Look-ups in named tables: a row name and a column name give one cell, copied from the table.

tenu:
	bibu	mup	bope	pizof	pavopi
zin	-0.29	-0.13	-0.16	-0.33	-0.31
pomad	-0.45	-0.04	-0.12	-0.28	-0.24
kekasi	-0.08	0.13	-0.07	-0.02	-0.22
dil	-0.47	-0.45	-0.27	-0.25	-0.09
rik	0.03	0.77	0.15	-0.49	-0.73
lero	0.21	-0.21	-0.17	0.00	0.04
boreto	-0.18	-0.36	-0.24	-0.15	-0.09
nit	-0.12	0.16	-0.08	-0.31	-0.46
purubo	-0.13	-0.70	-0.33	0.41	0.49
rutib	-0.11	-0.12	-0.17	0.03	-0.14

pavopi of pomad = -0.24
pavopi of zin = -0.31
pizof of nit = -0.31
mup of zin = -0.13
bibu of kekasi = -0.08
pavopi of rutib = -0.14
bibu of pomad = -0.45
bibu of zin = -0.29
bope of purubo = -0.33
pavopi of dil = -0.09
Row with the largest bope: rik

Table gema
fields: dafame, lafura, zinume, lovef, mok, tagiz, zuge, fulin
raro: [-0.470, -0.310, 0.083, 0.127, -0.368, -0.354, -0.323, -0.182]
pas: [0.010, 0.229, 0.171, 0.115, 0.128, -0.657, 0.235, 0.511]
zazu: [0.323, -0.183, -0.530, -0.507, -0.409, -0.174, -0.461, -0.040]
refaviz: [-0.270, -0.323, -0.017, -0.090, -0.311, -0.149, -0.205, -0.202]
muvakit: [0.026, 0.089, 0.076, 0.007, -0.041, -0.563, 0.117, 0.420]
fesigem: [-0.397, -0.404, 0.151, 0.015, -0.382, -0.228, -0.282, -0.145]
nirofa: [-0.031, 0.258, 0.225, 0.166, 0.155, -0.666, 0.322, 0.582]

What is the zinume of muvakit in gema? 0.076
What is the zuge of raro in gema? -0.323
What is the mok of raro in gema? -0.368
What is the zinume of zazu in gema? -0.530
What is the fulin of pas in gema? 0.511
What is the fulin of fesigem in gema? -0.145
What is the zinume of pas in gema? 0.171
What is the zuge of fesigem in gema? -0.282
What is the tagiz of nirofa in gema? -0.666
What is the tagiz of raro in gema? -0.354
What is the mok of pas in gema? 0.128
What is the zuge of pas in gema? 0.235
What is the tagiz of refaviz in gema? -0.149
What is the mok of zazu in gema? -0.409
What is the dafame of nirofa in gema? -0.031
What is the zinume of fesigem in gema? 0.151
What is the mok of refaviz in gema? -0.311
What is the lovef of nirofa in gema? 0.166
What is the dafame of zazu in gema? 0.323
What is the lafura of nirofa in gema? 0.258
Which row has the largest lovef? nirofa

fon:
|  | lubinal | lazame |
|---|---|---|
| gevesel | 0.282 | -0.129 |
| sib | -0.852 | -0.301 |
| kaz | -0.779 | -0.392 |
| tef | 0.643 | -0.019 |
| faler | 0.627 | 0.047 |
| sutasem | 0.140 | 0.059 |

gevesel, lazame -> -0.129
faler, lubinal -> 0.627
tef, lazame -> -0.019
kaz, lazame -> -0.392
sutasem, lubinal -> 0.140
kaz, lubinal -> -0.779
gevesel, lubinal -> 0.282
faler, lazame -> 0.047
sib, lazame -> -0.301
sib, lubinal -> -0.852
tef, lubinal -> 0.643
sutasem, lazame -> 0.059
Row with the largest lazame: sutasem

disazu =
,ver,diz,filivar,nugu,kov,gol,zos
fus,486,-163,-160,-236,-546,-599,-266
dozo,-130,-378,-155,-236,-580,-489,162
demame,-130,-371,-180,-391,-546,-644,-391
memifor,-130,-200,150,-381,-157,-153,-266
zemaneb,-292,62,-133,-236,334,-172,503
nog,44,328,-160,256,19,-172,-680
zere,219,-163,-609,-236,-589,49,-266

What is the ver of fus in disazu?
486
What is the zos of demame in disazu?
-391
What is the nugu of nog in disazu?
256
What is the ver of demame in disazu?
-130
What is the ver of zemaneb in disazu?
-292
What is the ver of memifor in disazu?
-130
What is the gol of memifor in disazu?
-153
What is the zos of nog in disazu?
-680
What is the kov of nog in disazu?
19
What is the filivar of memifor in disazu?
150
What is the nugu of zemaneb in disazu?
-236
What is the kov of zere in disazu?
-589
Which row has the largest diz? nog

zul:
         rizemu  gagotob
vug          97      191
feb         113       84
fudat        70      185
zadasev     193      150
bur         181      238
tek         195       26
dutek       196       35
digu         91      192
boledu       75      172
tifotes      95       40

gagotob of zadasev = 150
rizemu of digu = 91
gagotob of tifotes = 40
rizemu of feb = 113
rizemu of tek = 195
rizemu of fudat = 70
gagotob of digu = 192
gagotob of feb = 84
Which row has the largest rizemu? dutek

fug.tsv
	vor	dar
bodeti	52	22
rutir	0	-58
gopano	-17	-24
gom	63	-50
besaf	11	-15
tav	-25	31

dar of tav: 31
dar of bodeti: 22
vor of besaf: 11
dar of besaf: -15
vor of rutir: 0
vor of gopano: -17
vor of bodeti: 52
vor of gom: 63
dar of gopano: -24

bunifiz:
,munev,lifa,bop,bepubag,lakepo,gufogu
pog,513,445,991,823,873,193
fim,517,126,263,581,732,858
buno,657,206,409,171,447,933
momorog,680,152,323,737,292,702
kibalo,715,171,500,258,247,724

What is the lakepo of momorog in bunifiz? 292
What is the bop of kibalo in bunifiz? 500
What is the munev of kibalo in bunifiz? 715
What is the bop of momorog in bunifiz? 323
What is the munev of buno in bunifiz? 657
What is the gufogu of buno in bunifiz? 933
What is the lifa of momorog in bunifiz? 152
What is the bop of buno in bunifiz? 409
What is the bepubag of momorog in bunifiz? 737
What is the lifa of fim in bunifiz? 126
What is the bop of fim in bunifiz? 263

senezom =
|  | zul | buvida | lal |
|---|---|---|---|
| sef | 44992 | 75061 | 17812 |
| tifupi | 16054 | 53218 | 54259 |
| kul | 61245 | 3989 | 20397 |
| laki | 44504 | 78258 | 15657 |
| pusa | 38315 | 33154 | 36643 |
| segevug | 14716 | 48320 | 58852 |
| tir | 43747 | 68988 | 22036 |
| rebam | 49405 | 15242 | 30122 |
| nit | 56493 | 2745 | 23159 |
| gudusu | 33956 | 59198 | 26844 |
| zizar | 31462 | 8193 | 8968 |
| sen | 13322 | 52305 | 59327 |
| fav | 61467 | 2276 | 21618 |
| rokuviz | 42258 | 61045 | 25837 |

What is the buvida of laki in senezom?
78258
What is the buvida of rokuviz in senezom?
61045
What is the zul of rebam in senezom?
49405
What is the zul of tir in senezom?
43747
What is the buvida of zizar in senezom?
8193
What is the zul of pusa in senezom?
38315
What is the buvida of nit in senezom?
2745
What is the lal of laki in senezom?
15657
What is the lal of fav in senezom?
21618
What is the lal of nit in senezom?
23159
What is the zul of tifupi in senezom?
16054
What is the buvida of gudusu in senezom?
59198
What is the zul of gudusu in senezom?
33956
What is the lal of rebam in senezom?
30122
What is the buvida of sen in senezom?
52305
What is the zul of nit in senezom?
56493

